Here is a tiny trained network, its code and every weight. The questions are about switching its units off for an input and a class, where a switched-off unit gives its printed mean instead of its output.

import numpy as np


def w(rows, s, z=0):
    codes = np.array(rows[::2]) - 128.0
    scale = np.full(codes.shape[1], s)
    scale[-1] = z or s
    return codes * scale


def f(y):
    return np.maximum(y, 0)


def log_softmax(a):
    a = a - a.max(-1, keepdims=True)
    return a - np.log(np.exp(a).sum(-1, keepdims=True))


def net(x, mask):
    res = np.array(x, float).reshape(1, 8) / 4 @ E
    y = f(res @ A[0][:, :-1].T + A[0][:, -1])
    res = res + np.where(mask, y, B[0][:, -1]) @ B[0][:, :-1]
    return log_softmax(res[-1] @ U[:, :-1].T + U[:, -1])


A, B = {}, {}
E = w([
[105,206,113,202,166],'x0',
[215,157,133,183,175],'x1',
[115,109,255,155,119],'x2',
[185,161,157,55,117],'x3',
[229,199,127,97,168],'x4',
[162,144,29,153,103],'x5',
[172,106,129,111,87],'x6',
[113,201,169,139,57],'x7',
],0.0079)
A[0] = w([
[126,191,108,135,155,151],'N1',
[98,103,102,107,133,135],'N2',
[91,196,52,191,139,137],'N3',
[145,139,137,138,156,228],'N4',
[122,148,129,117,150,6],'N5',
[124,155,153,102,112,66],'N6',
[131,122,102,69,157,145],'N7',
[191,153,89,147,115,141],'N8',
[141,111,143,137,158,97],'N9',
[224,177,73,143,83,139],'N10',
[117,76,221,204,124,123],'N11',
[165,154,120,58,126,81],'N12',
[124,106,181,150,136,28],'N13',
[143,115,177,169,110,75],'N14',
[76,200,28,194,153,146],'N15',
[114,75,52,153,5,183],'N16',
[164,50,133,105,186,83],'N17',
[132,156,175,150,141,122],'N18',
[126,140,155,118,150,73],'N19',
[153,145,129,75,80,159],'N20',
[147,35,117,108,205,152],'N21',
[115,78,91,152,99,109],'N22',
[97,140,139,71,149,23],'N23',
[166,164,80,134,133,76],'N24',
[77,161,88,191,180,121],'N25',
[121,81,161,161,105,110],'N26',
[126,164,169,96,145,170],'N27',
[154,196,157,69,68,213],'N28',
[123,83,101,118,72,205],'N29',
[89,116,204,179,150,45],'N30',
[107,65,96,125,115,166],'N31',
],0.014,0.0026)
B[0] = w([
[117,182,120,130,124,182],'N1',
[113,123,102,142,143,166],'N2',
[144,221,157,68,76,220],'N3',
[103,124,116,142,145,167],'N4',
[105,121,127,139,119,133],'N5',
[129,111,137,111,113,155],'N6',
[155,131,91,116,122,170],'N7',
[142,185,117,160,135,203],'N8',
[97,118,139,136,131,148],'N9',
[170,216,79,182,145,245],'N10',
[143,114,223,173,123,234],'N11',
[151,146,85,103,101,187],'N12',
[136,140,186,137,125,171],'N13',
[155,107,151,152,125,173],'N14',
[159,241,165,51,81,241],'N15',
[5,57,146,85,176,244],'N16',
[82,182,102,162,147,182],'N17',
[133,99,102,108,134,175],'N18',
[88,118,113,127,101,148],'N19',
[132,107,122,78,114,190],'N20',
[80,163,110,157,192,201],'N21',
[86,87,115,122,147,181],'N22',
[153,103,108,154,143,149],'N23',
[120,177,148,137,138,189],'N24',
[156,161,128,86,74,198],'N25',
[98,112,169,121,135,181],'N26',
[130,93,102,120,103,176],'N27',
[155,82,105,73,103,224],'N28',
[68,127,114,121,151,196],'N29',
[159,144,215,123,122,206],'N30',
[76,111,99,132,153,192],'N31',
],0.024,0.011)
U = w([
[191,212,87,121,120,135],'0',
[211,37,82,100,89,87],'1',
[89,95,60,130,212,255],'2',
[169,42,210,114,67,30],'3',
[139,88,190,253,200,80],'4',
],0.0077,0.0021)

Each question gives the input, the list of numbers given to net, and the class t.
The units are the neurons (one row each of A and B). Each row of codes is followed by its name. A weight is (code - 128) times the scale printed after its matrix; where a second scale follows, it is the last column's (A, B and U).
mask holds one flag per neuron, in row order. A switched-off neuron (its flag False) gives its mean, the last column of its row in B, instead of its output. The means were averaged over made-up inputs and are rounded, as every weight is.
A unit's drop is (log p(t) with every unit on - log p(t) with that unit switched off) / (log p(t) with every unit on - log p(t) with every unit switched off).
The circuit of an input: a set's keep is (log p(t) with only the set's units on - log p(t) with every unit switched off) / (log p(t) with every unit on - log p(t) with every unit switched off). Starting from the 12 units with the biggest drops (on a tie, the unit counted first), units are removed one at a time, each time the one whose removal leaves the highest keep (on an exact tie, the one counted first), for as long as the keep stays at least 0.8.
units of the circuit, in order: the units of the circuit, biggest drop first
top k neurons: the k neurons with the biggest drops, biggest first
drop of u: that unit's drop, to one decimal
input [2,-5,-6,2,-8,7,4,5], class 2: units of the circuit, in order	[N16]
input [7,0,4,-8,-5,-1,-7,6], class 3: units of the circuit, in order	[N10 N30]
input [-4,8,5,-5,8,1,-7,-5], class 4: top 2 neurons	[N15 N3]
input [-5,-8,8,4,5,6,5,-3], class 1: top 2 neurons	[N28 N20]
input [-4,-2,0,-2,-8,-1,-6,1], class 4: top 3 neurons	[N11 N30 N28]
input [3,3,7,-3,-7,-2,-2,-2], class 4: top 2 neurons	[N15 N28]
input [-3,-2,8,-6,-4,-4,-6,4], class 3: top 3 neurons	[N10 N30 N21]
input [-4,4,3,-3,6,-1,8,5], class 1: top 2 neurons	[N15 N28]
input [8,-4,-4,8,6,-7,8,7], class 1: top 2 neurons	[N28 N15]
input [8,-6,8,5,2,6,7,-2], class 1: top 2 neurons	[N15 N3]
input [4,8,2,1,5,-5,5,-7], class 4: top 2 neurons	[N15 N3]
input [-2,1,8,3,2,5,6,-8], class 4: top 2 neurons	[N15 N16]
input [-2,5,2,-6,-4,-4,1,2], class 4: top 3 neurons	[N15 N28 N3]
input [-8,4,3,3,-1,4,7,7], class 1: drop of N28	0.2
input [-8,-2,5,0,2,-3,1,-5], class 4: drop of N11	0.1
input [-3,8,3,-7,4,1,8,3], class 4: drop of N15	0.6
